Below are the code and all the weights of a small trained network. Each question names an input and a class and asks about switching units off, where a switched-off unit gives its printed mean instead of its output.

import numpy as np


def w(rows, s, z=0):
    codes = np.array(rows[::2]) - 128.0
    scale = np.full(codes.shape[1], s)
    scale[-1] = z or s
    return codes * scale


def norm(h):
    return h / np.sqrt((h * h).mean(-1, keepdims=True) + 1e-5)


def f(y):
    return np.maximum(y, 0)


def log_softmax(a):
    a = a - a.max(-1, keepdims=True)
    return a - np.log(np.exp(a).sum(-1, keepdims=True))


def net(x, mask):
    res = np.array(x, float).reshape(1, 3) / 4 @ E
    u = 0
    for l in range(2):
        y = f(norm(res) @ A[l][:, :-1].T + A[l][:, -1])
        res = res + np.where(mask[u : u + 5], y, B[l][:, -1]) @ B[l][:, :-1]
        u += 5
    return log_softmax(norm(res)[-1] @ U[:, :-1].T + U[:, -1])


A, B = {}, {}
E = w([
[196,79,142,39,122,125,128,81,214,112,85,61],'x0',
[96,193,125,63,201,91,149,119,143,20,169,143],'x1',
[149,52,125,146,191,141,2,103,159,143,181,179],'x2',
],0.0098)
A[0] = w([
[125,107,145,201,2,193,135,110,70,146,79,66,42],'L0N1',
[111,77,115,208,46,162,72,71,186,243,122,137,3],'L0N2',
[143,184,138,186,96,143,62,160,96,89,206,225,176],'L0N3',
[186,97,93,54,68,117,90,75,238,76,112,131,110],'L0N4',
[135,208,179,124,65,84,232,179,128,108,173,63,197],'L0N5',
],0.0049,0.0042)
B[0] = w([
[149,97,129,109,237,85,63,216,86,65,76,199,198],'L0N1',
[189,38,101,116,156,29,171,244,24,35,98,164,192],'L0N2',
[80,89,187,34,79,107,152,84,165,195,186,47,222],'L0N3',
[9,81,238,84,84,138,151,96,100,177,221,90,232],'L0N4',
[95,161,2,85,136,100,96,88,177,199,73,154,253],'L0N5',
],0.0062,0.0064)
A[1] = w([
[54,128,123,85,184,117,107,116,160,152,156,137,122],'L1N1',
[202,121,157,102,141,131,148,78,191,90,99,76,84],'L1N2',
[63,174,114,211,125,120,138,141,79,135,203,185,31],'L1N3',
[137,200,136,103,185,112,143,112,143,11,174,147,2],'L1N4',
[149,83,126,170,190,148,26,85,186,120,182,203,85],'L1N5',
],0.011,0.0034)
B[1] = w([
[129,59,117,124,119,80,110,149,62,154,138,154,248],'L1N1',
[139,176,161,201,164,216,94,97,160,98,198,118,188],'L1N2',
[175,106,204,102,150,213,99,52,235,75,164,51,189],'L1N3',
[225,78,151,235,86,164,109,222,97,185,67,161,196],'L1N4',
[101,252,75,127,102,131,216,127,146,114,55,113,226],'L1N5',
],0.011)
U = w([
[227,78,151,201,113,155,112,189,100,148,86,152,149],'0',
[121,114,200,85,138,175,109,74,184,132,203,86,150],'1',
[93,251,77,111,115,129,177,123,153,140,78,131,134],'2',
[97,81,125,68,166,47,99,146,76,125,165,187,155],'3',
[126,151,117,136,128,103,59,101,129,74,140,147,3],'4',
],0.019,0.0046)

Each question gives the input, the list of numbers given to net, and the class t.
The units are the neurons (one row each of A and B). Each row of codes is followed by its name. A weight is (code - 128) times the scale printed after its matrix; where a second scale follows, it is the last column's (A, B and U).
mask holds one flag per neuron, layer by layer. A switched-off neuron (its flag False) gives its mean, the last column of its row in B, instead of its output. The means were averaged over made-up inputs and are rounded, as every weight is.
A unit's drop is (log p(t) with every unit on - log p(t) with that unit switched off) / (log p(t) with every unit on - log p(t) with every unit switched off).
top k neurons: the k neurons with the biggest drops, biggest first
k most important neurons of layer l: the k neurons of layer l with the biggest drops, biggest first
drop when u is switched off: that unit's drop, to one decimal
input [-1,-3,-2], class 3: top neuron	(L1N4)
input [0,7,-7], class 0: 2 most important neurons of layer 1	(L1N4; L1N5)
input [1,-3,-3], class 3: 4 most important neurons of layer 1	(L1N5; L1N4; L1N2; L1N3)
input [6,6,-6], class 0: top 2 neurons	(L1N4; L0N3)
input [7,3,-7], class 1: top 3 neurons	(L1N5; L1N2; L0N4)
input [-1,6,6], class 0: top 3 neurons	(L1N4; L1N1; L0N5)
input [-3,-3,5], class 2: top 3 neurons	(L1N5; L0N4; L1N4)
input [-3,-7,8], class 2: top 2 neurons	(L1N5; L1N4)
input [3,1,-1], class 3: top 2 neurons	(L0N4; L1N3)
input [-4,-1,4], class 1: 3 most important neurons of layer 0	(L0N5; L0N3; L0N1)
input [-4,1,6], class 2: top 2 neurons	(L1N5; L0N4)
input [6,6,3], class 0: top 4 neurons	(L1N4; L0N3; L1N3; L1N1)
input [-6,8,-6], class 0: top 2 neurons	(L1N4; L1N5)
input [-8,-7,-8], class 1: top 2 neurons	(L1N3; L1N5)
input [3,0,8], class 2: top neuron	(L1N5)
input [2,3,-1], class 3: top 2 neurons	(L0N4; L0N5)
input [-6,-4,3], class 1: 2 most important neurons of layer 1	(L1N3; L1N4)
input [7,-4,-4], class 1: top 2 neurons	(L1N5; L1N4)
input [8,-4,4], class 1: drop when L1N4 is switched off	0.2
input [-1,3,-2], class 3: drop when L0N5 is switched off	1.2
input [-8,-3,-3], class 1: drop when L1N1 is switched off	0.0
input [-3,7,-2], class 0: drop when L1N4 is switched off	1.4
input [-4,5,3], class 0: most important neuron of layer 0	(L0N4)
